Below is a small trained network, with its code and all its weights. Each question gives an input and a class and asks what happens when units are switched off, that is, made to give their printed mean instead of their output.

import numpy as np


def w(rows, s, z=0):
    codes = np.array(rows[::2]) - 128.0
    scale = np.full(codes.shape[1], s)
    scale[-1] = z or s
    return codes * scale


def norm(h):
    return h / np.sqrt((h * h).mean(-1, keepdims=True) + 1e-5)


def f(y):
    return np.maximum(y, 0)


def log_softmax(a):
    a = a - a.max(-1, keepdims=True)
    return a - np.log(np.exp(a).sum(-1, keepdims=True))


def net(x, mask):
    res = np.array(x, float).reshape(1, 5) / 4 @ E
    u = 0
    for l in range(2):
        y = f(norm(res) @ A[l][:, :-1].T + A[l][:, -1])
        res = res + np.where(mask[u : u + 3], y, B[l][:, -1]) @ B[l][:, :-1]
        u += 3
    return log_softmax(norm(res)[-1] @ U[:, :-1].T + U[:, -1])


A, B = {}, {}
E = w([
[131,127,133,135],'x0',
[126,139,128,124],'x1',
[232,145,146,138],'x2',
[121,146,252,143],'x3',
[101,169,106,240],'x4',
],0.0015)
A[0] = w([
[1,111,127,106,2],'0.n1',
[128,148,83,154,40],'0.n2',
[104,135,170,136,159],'0.n3',
],0.0063,0.0022)
B[0] = w([
[254,173,165,124,250],'0.n1',
[82,109,158,100,180],'0.n2',
[97,107,92,142,209],'0.n3',
],0.0055,0.0021)
A[1] = w([
[149,80,165,24,14],'1.n1',
[88,125,253,123,85],'1.n2',
[129,85,170,16,6],'1.n3',
],0.0044,0.0018)
B[1] = w([
[95,155,151,190,253],'1.n1',
[134,74,34,33,232],'1.n2',
[71,169,132,254,239],'1.n3',
],0.0058,0.0016)
U = w([
[40,174,189,244,18],'0',
[255,162,210,76,254],'1',
[79,47,61,13,102],'2',
],0.0059,0.00076)

Each question gives the input, the list of numbers given to net, and the class t.
The units are the neurons (one row each of A and B). Each row of codes is followed by its name. A weight is (code - 128) times the scale printed after its matrix; where a second scale follows, it is the last column's (A, B and U).
mask holds one flag per neuron, layer by layer. A switched-off neuron (its flag False) gives its mean, the last column of its row in B, instead of its output. The means were averaged over made-up inputs and are rounded, as every weight is.
A unit's drop is (log p(t) with every unit on - log p(t) with that unit switched off) / (log p(t) with every unit on - log p(t) with every unit switched off).
The circuit of an input: a set's keep is (log p(t) with only the set's units on - log p(t) with every unit switched off) / (log p(t) with every unit on - log p(t) with every unit switched off). Starting from all 6 units, units are removed one at a time, each time the one whose removal leaves the highest keep (on an exact tie, the one counted first), for as long as the keep stays at least 0.8.
circuit, biggest first: the units of the circuit, biggest drop first
unit that matters most: the unit with the biggest drop
top k neurons: the k neurons with the biggest drops, biggest first
drop when u is switched off: that unit's drop, to one decimal
input [6,-4,-7,8,-4], class 2: unit that matters most : 1.n2
input [2,-3,6,0,-6], class 0: circuit, biggest first : 0.n1, 1.n3
input [8,-7,-8,-2,-6], class 1: top 3 neurons : 0.n1, 0.n2, 0.n3
input [3,7,2,4,3], class 2: circuit, biggest first : 0.n1, 1.n2
input [-7,-4,-8,1,5], class 1: top 2 neurons : 0.n1, 1.n3
input [2,8,-6,-2,4], class 1: top 3 neurons : 0.n1, 1.n3, 1.n1
input [1,-1,0,-3,2], class 2: top 4 neurons : 0.n1, 1.n3, 1.n1, 0.n2
input [-3,5,-7,6,-8], class 0: top 4 neurons : 1.n3, 1.n1, 0.n1, 0.n3
input [1,1,-3,6,-1], class 2: top 2 neurons : 1.n2, 0.n3
input [1,5,-6,6,0], class 1: top 2 neurons : 0.n1, 0.n2
input [0,-1,-7,-3,5], class 1: top 3 neurons : 0.n1, 1.n3, 1.n1
input [2,-7,-2,3,1], class 2: top 2 neurons : 1.n1, 1.n3
input [-4,8,-6,-1,-6], class 0: top 3 neurons : 1.n3, 1.n1, 1.n2
input [0,-4,-1,6,3], class 2: circuit, biggest first : 1.n2
input [1,-2,-3,7,-2], class 2: drop when 1.n2 is switched off : 1.0
input [8,-7,3,0,-5], class 0: drop when 0.n1 is switched off : 0.2
input [2,3,-4,-4,0], class 1: drop when 0.n1 is switched off : 0.8
